Below are the code and all the weights of a small trained network. Each question names an input and a target symbol and asks about switching units off, where a switched-off unit gives its printed mean instead of its output.

import numpy as np


def w(rows, s, z=0):
    codes = np.array(rows[::2]) - 128.0
    scale = np.full(codes.shape[1], s)
    scale[-1] = z or s
    return codes * scale


def softmax(a):
    e = np.exp(a - a.max(-1, keepdims=True))
    return e / e.sum(-1, keepdims=True)


def log_softmax(a):
    a = a - a.max(-1, keepdims=True)
    return a - np.log(np.exp(a).sum(-1, keepdims=True))


def net(x, mask):
    ids = ['βγδεημπστ'.index(c) for c in x.split()]
    T = len(ids)
    res = E[ids] + P[:T]
    u = 0
    for l in range(3):
        r = res
        for j in range(3):
            rows = slice(3 * j, 3 * j + 3)
            q, k, v = (r @ M[l][rows].T for M in (Q, K, V))
            z = softmax(np.where(np.tri(T) > 0, q @ k.T / 3**0.5, -1e9)) @ v
            o = O[l][rows]
            res = res + np.where(mask[u + j], z, o[:, -1]) @ o[:, :-1]
        u += 3
    return log_softmax(res[-1] @ U[:, :-1].T + U[:, -1])


Q, K, V, O = {}, {}, {}, {}
E = w([
[20,23,134],'β',
[78,116,123],'γ',
[65,103,115],'δ',
[22,178,83],'ε',
[252,158,111],'η',
[65,67,95],'μ',
[66,197,122],'π',
[151,157,214],'σ',
[121,48,193],'τ',
],0.017)
P = w([
[116,143,140],'0',
[87,128,166],'1',
[61,132,187],'2',
[40,153,179],'3',
[1,160,204],'4',
[115,151,148],'5',
[76,155,172],'6',
[128,181,118],'7',
],0.0058)
Q[0] = w([
[111,112,116],'0.h0',
[249,103,30],'0.h0',
[116,115,194],'0.h0',
[215,166,87],'0.h1',
[163,123,84],'0.h1',
[128,78,62],'0.h1',
[129,134,86],'0.h2',
[160,206,27],'0.h2',
[139,163,214],'0.h2',
],0.015)
K[0] = w([
[124,79,113],'0.h0',
[222,94,32],'0.h0',
[149,132,164],'0.h0',
[105,135,46],'0.h1',
[146,82,69],'0.h1',
[194,12,74],'0.h1',
[133,128,120],'0.h2',
[168,81,3],'0.h2',
[145,73,205],'0.h2',
],0.015)
V[0] = w([
[65,124,173],'0.h0',
[86,120,167],'0.h0',
[2,173,216],'0.h0',
[87,131,119],'0.h1',
[80,193,230],'0.h1',
[71,98,118],'0.h1',
[114,168,29],'0.h2',
[100,189,210],'0.h2',
[66,134,129],'0.h2',
],0.0063)
O[0] = w([
[195,127,80,188],'0.h0',
[166,141,84,170],'0.h0',
[253,90,64,254],'0.h0',
[158,172,120,144],'0.h1',
[231,166,84,202],'0.h1',
[143,182,96,150],'0.h1',
[66,110,104,105],'0.h2',
[174,184,83,172],'0.h2',
[175,107,81,159],'0.h2',
],0.0063,0.0072)
Q[1] = w([
[58,176,8],'1.h0',
[80,88,21],'1.h0',
[81,117,186],'1.h0',
[79,147,40],'1.h1',
[227,99,16],'1.h1',
[143,139,173],'1.h1',
[156,181,81],'1.h2',
[239,111,134],'1.h2',
[64,218,63],'1.h2',
],0.012)
K[1] = w([
[79,146,17],'1.h0',
[61,93,86],'1.h0',
[62,153,153],'1.h0',
[105,115,136],'1.h1',
[251,115,101],'1.h1',
[198,117,140],'1.h1',
[211,110,174],'1.h2',
[68,201,129],'1.h2',
[236,85,184],'1.h2',
],0.015)
V[1] = w([
[202,98,59],'1.h0',
[92,124,142],'1.h0',
[207,232,196],'1.h0',
[2,76,70],'1.h1',
[67,167,48],'1.h1',
[71,183,161],'1.h1',
[139,146,122],'1.h2',
[111,88,124],'1.h2',
[88,64,100],'1.h2',
],0.0086)
O[1] = w([
[60,187,119,213],'1.h0',
[166,118,136,96],'1.h0',
[51,63,97,149],'1.h0',
[238,46,79,1],'1.h1',
[185,176,2,85],'1.h1',
[167,216,148,70],'1.h1',
[103,133,130,141],'1.h2',
[137,153,95,110],'1.h2',
[63,208,24,99],'1.h2',
],0.0058,0.0093)
Q[2] = w([
[12,50,44],'2.h0',
[174,113,103],'2.h0',
[151,44,106],'2.h0',
[109,106,157],'2.h1',
[154,154,191],'2.h1',
[125,141,155],'2.h1',
[144,105,185],'2.h2',
[2,137,175],'2.h2',
[120,186,142],'2.h2',
],0.015)
K[2] = w([
[50,47,109],'2.h0',
[173,130,85],'2.h0',
[118,5,90],'2.h0',
[151,150,109],'2.h1',
[63,159,147],'2.h1',
[114,115,120],'2.h1',
[153,82,134],'2.h2',
[117,28,121],'2.h2',
[116,146,164],'2.h2',
],0.019)
V[2] = w([
[173,167,141],'2.h0',
[254,235,165],'2.h0',
[159,153,134],'2.h0',
[182,131,134],'2.h1',
[179,164,187],'2.h1',
[203,136,144],'2.h1',
[59,38,110],'2.h2',
[102,86,122],'2.h2',
[105,131,116],'2.h2',
],0.0095)
O[2] = w([
[89,96,126,84],'2.h0',
[2,25,127,4],'2.h0',
[90,103,123,93],'2.h0',
[102,133,163,58],'2.h1',
[60,132,68,67],'2.h1',
[77,132,152,31],'2.h1',
[207,196,151,199],'2.h2',
[174,169,150,154],'2.h2',
[145,134,117,155],'2.h2',
],0.0076,0.0028)
U = w([
[53,192,55,1],'β',
[88,98,139,113],'γ',
[93,196,199,183],'δ',
[158,98,99,101],'ε',
[6,120,123,168],'η',
[2,158,221,114],'μ',
[118,133,63,61],'π',
[110,51,217,222],'σ',
[122,107,120,55],'τ',
],0.0084,0.0055)

Each question gives the input, a string of symbols that net reads in full, and the target symbol t.
The units are the heads (3 rows each of Q, K, V and O). Each row of codes is followed by its name. A weight is (code - 128) times the scale printed after its matrix; where a second scale follows, it is the last column's (O and U).
mask holds one flag per head, layer by layer. A switched-off head (its flag False) gives its mean, the last column of its rows in O, instead of its output. The means were averaged over made-up inputs and are rounded, as every weight is.
A unit's drop is (log p(t) with every unit on - log p(t) with that unit switched off) / (log p(t) with every unit on - log p(t) with every unit switched off).
The circuit of an input: a set's keep is (log p(t) with only the set's units on - log p(t) with every unit switched off) / (log p(t) with every unit on - log p(t) with every unit switched off). Starting from all 9 units, units are removed one at a time, each time the one whose removal leaves the highest keep (on an exact tie, the one counted first), for as long as the keep stays at least 0.8.
circuit, biggest first: the units of the circuit, biggest drop first
most important unit: the unit with the biggest drop
heads that matter: for each layer, one digit per head in row order, 1 if its drop is at least 0.15 and else 0, layers parted by /
drop of u: that unit's drop, to one decimal
input μ η π, target η: circuit, biggest first : 2.h0, 0.h0, 1.h1, 2.h2
input γ μ σ τ ε ε μ, target δ: heads that matter : 000 / 010 / 100
input ε ε η γ π τ δ μ, target δ: circuit, biggest first : 1.h1, 2.h0
input σ ε η, target μ: heads that matter : 100 / 000 / 000
input π σ π π σ τ ε β, target δ: circuit, biggest first : 2.h0, 2.h2
input ε δ σ, target μ: heads that matter : 000 / 010 / 000
input τ β η μ β β, target ε: circuit, biggest first : 0.h0, 2.h0
input ε τ μ η β σ σ π, target μ: circuit, biggest first : 2.h0, 1.h1
input γ γ γ σ τ δ δ, target δ: most important unit : 1.h0
input ε μ δ μ, target π: circuit, biggest first : 1.h1, 1.h2
input γ ε σ δ τ γ, target δ: heads that matter : 000 / 110 / 001
input σ τ η ε ε γ, target δ: heads that matter : 011 / 110 / 101
input β η η γ ε γ μ, target ε: circuit, biggest first : 0.h0, 2.h0
input β δ σ η η δ, target δ: most important unit : 1.h1
input η δ τ μ η η, target μ: heads that matter : 100 / 000 / 100
input π μ τ π δ σ π ε, target μ: circuit, biggest first : 1.h1, 0.h0, 0.h1, 2.h0
input η π γ σ β π, target μ: heads that matter : 111 / 011 / 100
input σ η ε τ σ η, target δ: heads that matter : 000 / 100 / 001
input ε μ σ δ τ η, target δ: heads that matter : 000 / 100 / 101
input μ γ π π γ η, target η: circuit, biggest first : 2.h0
input μ η ε μ δ, target ε: drop of 0.h2 : 0.1
input η ε ε π π γ π, target η: drop of 1.h1 : 0.3
input γ τ η π σ τ ε, target δ: drop of 2.h1 : 0.0
input ε μ β β, target ε: drop of 2.h2 : -0.1
